[96  9 76 88] >> 96, 88

[44 79 26 45 73  5 10] >> 79, 73

[[2212 8937 2582 4865]
 [3078 8353 2314 4956]] >> 8937, 8353

[ 34  30   5 -31  12] >> 34, 30

[[ 47 167  95  75]
 [ 48 202 139  24]
 [183 124  88 246]] >> 246, 202

[[143 142 143 141 143 143 143]
 [160 132 130 159 160 142 161]
 [ 48 206 249  30  13 194  18]] >> 249, 206
---
-129.2	-87.2	-115.0	25.5
-206.4	-8.9	0.3	134.5
out 0.3

-0.653	-0.882	-0.675	-1.052	-1.240	-1.668
-0.207	-0.882	1.134	-1.052	-1.268	-1.187
out 1.134

94.90	-119.17	-67.18	196.11
122.67	156.66	-63.45	-141.25
out -63.45

-0.13	0.14	-0.05	-0.22	-0.12	-0.18	-0.02
-0.18	-0.03	0.07	-0.22	0.01	-0.23	0.05
out 0.07

-103.5	-17.0	-118.3	73.1	45.7	47.1
105.6	-78.0	83.7	181.9	85.7	-86.0
out 83.7

119.734	77.049	11.338	-37.562	-64.168	-33.546	-37.032
124.227	77.049	12.989	-222.343	-49.046	-142.691	136.446
out 12.989
---
array([ 0.08,  0.13, -0.04,  0.05, -0.11]) ans = 0.05

array([[-0.108,  0.435,  1.356,  0.424],
       [-0.182, -1.284,  1.824,  0.367]]) ans = 0.424

array([[ 18.894,   3.431,   0.997,   6.356],
       [-12.578,  -0.926,  -3.844,  15.015]]) ans = 6.356

array([-121.31,  -70.18,  103.85,  -54.16, -107.62,  -78.64]) ans = -54.16

array([[ 16.31,  -1.28,  21.58,  -1.32,   7.28,  16.05],
       [  0.19,  -9.02, -22.22,  -7.13,  11.94, -23.32],
       [-12.10,   0.50,   4.15,  -1.44,  -2.19,  10.47]]) ans = -1.32

array([ 0.0,  1.1, -0.1,  0.6, -1.1, -0.1, -1.0]) ans = 0.6
---
[[2, -17, 26, -32, 10, 8], [-7, 4, 3, 0, 4, 9], [-13, 11, -13, 14, -5, 15]] yields 26, 15
[[9516, 4034, 3057, 2944, 7352, 9482], [8123, 2422, 1475, 7862, 4448, 6451]] yields 9516, 9482
[[239, 129, 51, 249, 172], [96, 127, 32, 229, 159]] yields 249, 239
[4, 10, -21, 37, -24, -2, -39] yields 37, 10
[-853, 236, 413, 719] yields 719, 413
[6, 7, 1, 4] yields 7, 6
---
array([49, 15, 87, 50, 85]) -> 49, 85

array([9, 3, 2, 3, 5, 6]) -> 9, 6

array([[  1,  17, -18, -24,  23, -34, -20],
       [ 26, -37,  27, -19,  -2,   5, -27],
       [ 16,   1,   4, -36, -20,  24,  33]]) -> 1, 33

array([[1, 2, 8, 4, 8],
       [3, 3, 6, 8, 7]]) -> 1, 7

array([[5908, 8042, 5983, 3161, 3495, 8407, 3634],
       [5369, 7388, 4771, 3624, 3646, 8715, 3533]]) -> 5908, 3533

array([[5, 4, 3, 8],
       [4, 4, 5, 5],
       [3, 6, 6, 1]]) -> 5, 1
---
[-25, 40, 6, 23, 45, 42, 32] out 32
[146, 29, 227, 48, 167, 135] out 135
[2, 7, 8, 3] out 3
[531, -677, -147, 811] out 811
[75, 34, 11, 49, 18, 73, 71] out 71
[628, -733, -6, -200, 419] out 419
---
[[-0.024 -0.074  0.045 -0.126 -0.223 -0.030  0.041]
 [-0.093 -0.209  0.061 -0.079  0.086  0.133 -0.084]
 [-0.076 -0.081  0.022 -0.088 -0.205  0.015  0.044]] -> 0.022

[ 0.071 -0.095  0.106 -0.156  0.087] -> 0.071

[[ 0.105  0.053 -0.035  0.201  0.142]
 [ 0.042  0.208  0.064  0.109 -0.090]
 [-0.074  0.024  0.053 -0.182 -0.204]] -> -0.074

[ 17.75 -14.26  -4.38 -16.66  11.48] -> 17.75

[-0.164  0.066  0.134  0.084  0.055  0.187] -> 0.066

[ 0.110  0.118  0.016  0.126  0.083 -0.194  0.035] -> 0.016
